Below is a small trained network, with its code and all its weights. Each question gives an input and a class and asks what happens when units are switched off, that is, made to give their printed mean instead of their output.

import numpy as np


def w(rows, s, z=0):
    codes = np.array(rows[::2]) - 128.0
    scale = np.full(codes.shape[1], s)
    scale[-1] = z or s
    return codes * scale


def f(y):
    return np.maximum(y, 0)


def log_softmax(a):
    a = a - a.max(-1, keepdims=True)
    return a - np.log(np.exp(a).sum(-1, keepdims=True))


def net(x, mask):
    res = np.array(x, float).reshape(1, 8) / 4 @ E
    y = f(res @ A[0][:, :-1].T + A[0][:, -1])
    res = res + np.where(mask, y, B[0][:, -1]) @ B[0][:, :-1]
    return log_softmax(res[-1] @ U[:, :-1].T + U[:, -1])


A, B = {}, {}
E = w([
[141,136,111,135],'x0',
[122,123,136,126],'x1',
[95,10,79,200],'x2',
[139,135,113,133],'x3',
[132,130,124,128],'x4',
[111,117,151,120],'x5',
[219,61,166,71],'x6',
[145,163,200,246],'x7',
],0.012)
A[0] = w([
[69,203,58,83,209],'N1',
[230,120,225,242,103],'N2',
[6,159,60,70,253],'N3',
[189,214,194,53,196],'N4',
[174,227,200,131,104],'N5',
[152,110,149,135,71],'N6',
[27,83,55,212,92],'N7',
[9,241,126,238,254],'N8',
[153,201,142,23,166],'N9',
[55,139,66,92,142],'N10',
[51,154,71,107,182],'N11',
[178,133,100,145,216],'N12',
[158,72,103,52,96],'N13',
[148,89,132,104,96],'N14',
[132,72,82,24,224],'N15',
],0.015,0.0045)
B[0] = w([
[131,110,204,91,203],'N1',
[19,94,50,112,224],'N2',
[127,75,217,40,223],'N3',
[83,202,125,78,229],'N4',
[86,202,145,145,202],'N5',
[117,120,101,137,143],'N6',
[179,52,84,156,228],'N7',
[140,149,216,254,254],'N8',
[95,198,157,105,220],'N9',
[146,81,145,80,186],'N10',
[123,80,174,84,187],'N11',
[150,120,140,99,156],'N12',
[160,161,69,170,205],'N13',
[135,136,90,142,162],'N14',
[221,169,83,145,241],'N15',
],0.036,0.02)
U = w([
[83,136,226,55,183],'0',
[163,26,141,96,88],'1',
[70,186,195,204,148],'2',
[83,53,123,228,11],'3',
[143,210,138,78,75],'4',
[209,109,108,147,154],'5',
[6,154,112,106,108],'6',
[29,45,72,141,255],'7',
],0.011,0.0062)

Each question gives the input, the list of numbers given to net, and the class t.
The units are the neurons (one row each of A and B). Each row of codes is followed by its name. A weight is (code - 128) times the scale printed after its matrix; where a second scale follows, it is the last column's (A, B and U).
mask holds one flag per neuron, in row order. A switched-off neuron (its flag False) gives its mean, the last column of its row in B, instead of its output. The means were averaged over made-up inputs and are rounded, as every weight is.
A unit's drop is (log p(t) with every unit on - log p(t) with that unit switched off) / (log p(t) with every unit on - log p(t) with every unit switched off).
The circuit of an input: a set's keep is (log p(t) with only the set's units on - log p(t) with every unit switched off) / (log p(t) with every unit on - log p(t) with every unit switched off). Starting from the 12 units with the biggest drops (on a tie, the unit counted first), units are removed one at a time, each time the one whose removal leaves the highest keep (on an exact tie, the one counted first), for as long as the keep stays at least 0.8.
units of the circuit, in order: the units of the circuit, biggest drop first
most important unit: the unit with the biggest drop
k most important neurons: the k neurons with the biggest drops, biggest first
drop of u: that unit's drop, to one decimal
input [-5,-4,1,-8,-3,-5,-6,8], class 3: units of the circuit, in order	N7; N2; N4; N8
input [-1,5,4,8,6,-7,-8,-5], class 1: units of the circuit, in order	N7
input [-7,-7,7,6,-4,-5,-8,1], class 3: 2 most important neurons	N8; N7
input [1,8,1,6,-8,8,-5,8], class 3: 2 most important neurons	N2; N7
input [7,2,8,-8,0,2,6,1], class 7: 2 most important neurons	N8; N2
input [2,-2,1,-4,0,0,6,4], class 7: 2 most important neurons	N9; N2
input [0,-1,-6,5,-8,-6,1,8], class 6: 2 most important neurons	N2; N4
input [-3,6,2,3,-5,-8,3,0], class 5: 2 most important neurons	N4; N2
input [5,5,7,0,4,1,1,3], class 7: 2 most important neurons	N8; N2
input [-8,-8,-4,5,3,-8,-7,0], class 0: 3 most important neurons	N3; N1; N11
input [2,3,0,-5,7,-5,1,-3], class 4: 2 most important neurons	N7; N8
input [5,7,6,1,8,7,0,6], class 3: 2 most important neurons	N8; N4
input [4,-5,-7,-6,-7,-8,6,7], class 6: drop of N6	0.0
input [-6,7,-7,2,-2,-2,2,-7], class 4: most important unit	N15
input [5,0,7,-1,7,-1,-3,0], class 1: drop of N2	0.1
input [4,-1,8,7,-6,6,3,1], class 7: drop of N8	1.1
